Below are the code and all the weights of a small trained network. Each question names an input and a target symbol and asks about switching units off, where a switched-off unit gives its printed mean instead of its output.

import numpy as np


def w(rows, s, z=0):
    codes = np.array(rows[::2]) - 128.0
    scale = np.full(codes.shape[1], s)
    scale[-1] = z or s
    return codes * scale


def f(y):
    return np.maximum(y, 0)


def softmax(a):
    e = np.exp(a - a.max(-1, keepdims=True))
    return e / e.sum(-1, keepdims=True)


def log_softmax(a):
    a = a - a.max(-1, keepdims=True)
    return a - np.log(np.exp(a).sum(-1, keepdims=True))


def net(x, mask):
    ids = ['βγεζηθλμξσφψ'.index(c) for c in x.split()]
    T = len(ids)
    res = E[ids] + P[:T]
    u = 0
    for l in range(2):
        r = res
        for j in range(2):
            rows = slice(4 * j, 4 * j + 4)
            q, k, v = (r @ M[l][rows].T for M in (Q, K, V))
            z = softmax(np.where(np.tri(T) > 0, q @ k.T / 4**0.5, -1e9)) @ v
            o = O[l][rows]
            res = res + np.where(mask[u + j], z, o[:, -1]) @ o[:, :-1]
        u += 2
        y = f(res @ A[l][:, :-1].T + A[l][:, -1])
        res = res + np.where(mask[u : u + 8], y, B[l][:, -1]) @ B[l][:, :-1]
        u += 8
    return log_softmax(res[-1] @ U[:, :-1].T + U[:, -1])


Q, K, V, O, A, B = {}, {}, {}, {}, {}, {}
E = w([
[134,187,128,131,148],'β',
[153,14,179,143,167],'γ',
[82,87,139,71,157],'ε',
[139,124,58,138,156],'ζ',
[137,103,145,122,177],'η',
[162,44,86,167,167],'θ',
[99,125,66,74,189],'λ',
[116,164,106,77,157],'μ',
[114,163,223,112,66],'ξ',
[91,9,44,126,49],'σ',
[63,150,157,63,62],'φ',
[148,120,166,234,2],'ψ',
],0.0082)
P = w([
[178,152,152,100,125],'0',
[86,141,170,165,202],'1',
[155,2,153,67,137],'2',
[156,163,119,113,81],'3',
[81,138,137,177,156],'4',
[146,38,106,74,124],'5',
[128,161,102,126,55],'6',
[64,116,119,177,98],'7',
[146,66,90,87,137],'8',
[149,145,137,133,117],'9',
[86,96,89,196,121],'10',
],0.0096)
Q[0] = w([
[99,78,113,162,182],'0.h0',
[162,111,88,73,97],'0.h0',
[173,68,96,65,121],'0.h0',
[78,63,81,134,178],'0.h0',
[92,90,118,143,57],'0.h1',
[97,45,66,23,169],'0.h1',
[133,174,190,255,96],'0.h1',
[179,201,181,167,154],'0.h1',
],0.0096)
K[0] = w([
[46,154,145,203,177],'0.h0',
[124,103,61,161,42],'0.h0',
[104,116,98,227,37],'0.h0',
[1,134,118,212,146],'0.h0',
[121,46,73,184,59],'0.h1',
[28,214,28,154,34],'0.h1',
[212,40,167,111,231],'0.h1',
[189,137,219,81,222],'0.h1',
],0.0074)
V[0] = w([
[77,97,122,48,235],'0.h0',
[189,112,123,62,71],'0.h0',
[207,92,77,31,150],'0.h0',
[102,91,111,130,109],'0.h0',
[69,213,45,38,170],'0.h1',
[42,89,29,138,126],'0.h1',
[170,3,89,226,23],'0.h1',
[45,99,167,116,96],'0.h1',
],0.0053)
O[0] = w([
[52,109,151,77,217,188],'0.h0',
[183,149,88,27,21,131],'0.h0',
[112,173,87,15,140,158],'0.h0',
[122,47,86,98,83,163],'0.h0',
[112,154,29,97,240,54],'0.h1',
[54,71,43,144,109,173],'0.h1',
[117,104,131,158,3,254],'0.h1',
[112,85,151,88,77,170],'0.h1',
],0.0048,0.0021)
A[0] = w([
[64,70,135,214,134,254],'0.n0',
[242,255,88,153,95,167],'0.n1',
[34,106,105,187,138,183],'0.n2',
[236,55,187,76,100,197],'0.n3',
[75,203,192,58,83,222],'0.n4',
[179,71,59,12,109,182],'0.n5',
[111,117,78,194,163,118],'0.n6',
[133,62,42,72,118,200],'0.n7',
],0.0061,0.0023)
B[0] = w([
[99,173,177,191,113,254],'0.n0',
[53,242,190,248,255,155],'0.n1',
[64,159,216,189,71,203],'0.n2',
[247,86,150,117,107,233],'0.n3',
[71,204,198,39,59,181],'0.n4',
[189,1,42,75,171,235],'0.n5',
[93,199,225,118,69,156],'0.n6',
[112,46,70,148,164,241],'0.n7',
],0.0053,0.0046)
Q[1] = w([
[32,153,86,186,121],'1.h0',
[178,89,68,45,135],'1.h0',
[64,108,33,141,86],'1.h0',
[182,9,125,121,111],'1.h0',
[162,74,95,99,173],'1.h1',
[83,233,110,156,116],'1.h1',
[220,46,60,59,83],'1.h1',
[72,198,204,255,223],'1.h1',
],0.0053)
K[1] = w([
[86,140,85,188,81],'1.h0',
[152,123,75,64,177],'1.h0',
[94,104,36,133,94],'1.h0',
[205,2,99,88,133],'1.h0',
[109,113,139,92,73],'1.h1',
[161,111,112,127,206],'1.h1',
[84,140,98,132,32],'1.h1',
[189,107,171,146,201],'1.h1',
],0.0058)
V[1] = w([
[59,130,146,168,113],'1.h0',
[105,164,167,171,97],'1.h0',
[173,142,114,72,152],'1.h0',
[205,136,110,82,158],'1.h0',
[106,72,3,152,117],'1.h1',
[178,81,144,202,161],'1.h1',
[63,147,144,55,91],'1.h1',
[113,141,139,68,184],'1.h1',
],0.0074)
O[1] = w([
[34,165,206,93,182,83],'1.h0',
[8,114,132,109,126,5],'1.h0',
[181,85,84,153,89,111],'1.h0',
[211,31,54,144,70,143],'1.h0',
[91,11,65,133,124,121],'1.h1',
[96,153,26,224,119,211],'1.h1',
[107,112,254,13,105,124],'1.h1',
[138,171,139,105,223,101],'1.h1',
],0.005,0.0026)
A[1] = w([
[236,136,165,53,247,252],'1.n0',
[137,81,73,146,71,80],'1.n1',
[58,84,44,98,88,162],'1.n2',
[155,129,27,140,255,197],'1.n3',
[73,229,175,193,119,197],'1.n4',
[192,115,148,230,137,245],'1.n5',
[245,53,86,210,82,19],'1.n6',
[157,42,98,35,95,102],'1.n7',
],0.0062,0.0032)
B[1] = w([
[24,118,103,38,85,199],'1.n0',
[172,167,145,170,149,192],'1.n1',
[167,104,189,150,184,185],'1.n2',
[35,75,16,203,157,174],'1.n3',
[49,124,164,171,192,220],'1.n4',
[38,152,36,160,44,202],'1.n5',
[145,254,168,177,152,255],'1.n6',
[176,101,216,110,172,231],'1.n7',
],0.0065,0.0098)
U = w([
[141,217,190,96,100,2],'β',
[118,160,75,74,115,204],'γ',
[127,152,80,97,71,131],'ε',
[162,199,53,185,123,58],'ζ',
[71,176,174,160,253,163],'η',
[85,132,137,196,128,196],'θ',
[64,45,43,176,84,145],'λ',
[132,77,58,99,195,117],'μ',
[142,138,176,36,48,182],'ξ',
[212,94,211,192,210,11],'σ',
[159,36,213,34,174,80],'φ',
[214,225,150,143,20,184],'ψ',
],0.0061,0.0031)

Each question gives the input, a string of symbols that net reads in full, and the target symbol t.
The units are the heads (4 rows each of Q, K, V and O) and the neurons (one row each of A and B). Each row of codes is followed by its name. A weight is (code - 128) times the scale printed after its matrix; where a second scale follows, it is the last column's (O, A, B and U).
mask holds one flag per unit, layer by layer, with each layer's heads first. A switched-off unit (its flag False) gives its mean, the last column of its rows in O or B, instead of its output. The means were averaged over made-up inputs and are rounded, as every weight is.
A unit's drop is (log p(t) with every unit on - log p(t) with that unit switched off) / (log p(t) with every unit on - log p(t) with every unit switched off).
The circuit of an input: a set's keep is (log p(t) with only the set's units on - log p(t) with every unit switched off) / (log p(t) with every unit on - log p(t) with every unit switched off). Starting from the 12 units with the biggest drops (on a tie, the unit counted first), units are removed one at a time, each time the one whose removal leaves the highest keep (on an exact tie, the one counted first), for as long as the keep stays at least 0.8.
units of the circuit, in order: the units of the circuit, biggest drop first
most important unit: the unit with the biggest drop
k most important neurons: the k neurons with the biggest drops, biggest first
k most important neurons of layer l: the k neurons of layer l with the biggest drops, biggest first
which heads matter: for each layer, one digit per head in row order, 1 if its drop is at least 0.15 and else 0, layers parted by /
input σ γ μ η μ μ, target μ: most important unit => 1.n3
input θ θ μ φ ε η, target φ: which heads matter => 00 / 01
input ε σ ζ φ, target ξ: units of the circuit, in order => 0.n4, 1.h1, 0.h0, 1.n6
input γ ψ σ φ ζ θ, target φ: units of the circuit, in order => 1.h1, 0.n4, 0.n5
input ψ ψ η σ σ θ β, target η: units of the circuit, in order => 1.h0, 0.n1, 1.n4
input λ θ θ γ ψ, target η: which heads matter => 00 / 10
input μ ε ψ γ σ μ ψ η, target η: 2 most important neurons => 0.n5, 1.n4
input σ λ η, target σ: 2 most important neurons => 1.n7, 1.n6
input μ γ γ ζ, target λ: 3 most important neurons => 0.n1, 1.n3, 1.n6
input β η λ ζ, target λ: 3 most important neurons => 1.n3, 0.n1, 1.n6
input σ η γ θ, target ζ: which heads matter => 00 / 11
input γ μ ζ, target μ: 2 most important neurons => 1.n3, 1.n7
input γ γ ψ θ ζ φ β, target η: 4 most important neurons => 0.n1, 1.n4, 0.n5, 0.n3
input σ ψ σ, target ψ: 3 most important neurons => 1.n6, 0.n3, 1.n5
input γ φ σ μ γ σ, target σ: most important unit => 0.h1
input θ φ φ, target φ: 2 most important neurons of layer 1 => 1.n7, 1.n5
input φ γ ε, target φ: 3 most important neurons => 0.n4, 1.n7, 1.n0
input σ φ γ ζ σ η σ λ λ, target σ: which heads matter => 01 / 11
input ξ ξ θ σ ζ θ, target σ: 3 most important neurons => 1.n7, 1.n6, 1.n2
input θ ψ θ γ ζ θ ξ ψ ψ, target ψ: most important unit => 0.n3
input λ ζ μ η θ ξ γ, target ψ: which heads matter => 00 / 10
input σ ψ θ, target ψ: 3 most important neurons => 1.n6, 0.n3, 1.n5
input γ φ φ σ θ ε, target σ: 2 most important neurons => 1.n7, 1.n6
input μ λ θ, target μ: 3 most important neurons of layer 1 => 1.n3, 1.n7, 1.n0
input ε γ ε ψ μ ζ, target ψ: 2 most important neurons of layer 1 => 1.n6, 1.n4
input ξ λ σ λ σ μ ζ θ, target η: 2 most important neurons => 0.n2, 0.n0
input σ ψ η σ λ η, target σ: which heads matter => 01 / 01
input φ ζ φ λ φ ψ φ ζ γ, target φ: 2 most important neurons => 0.n4, 1.n7
input φ ξ ψ γ μ ζ ψ ψ ξ, target ψ: most important unit => 0.h0
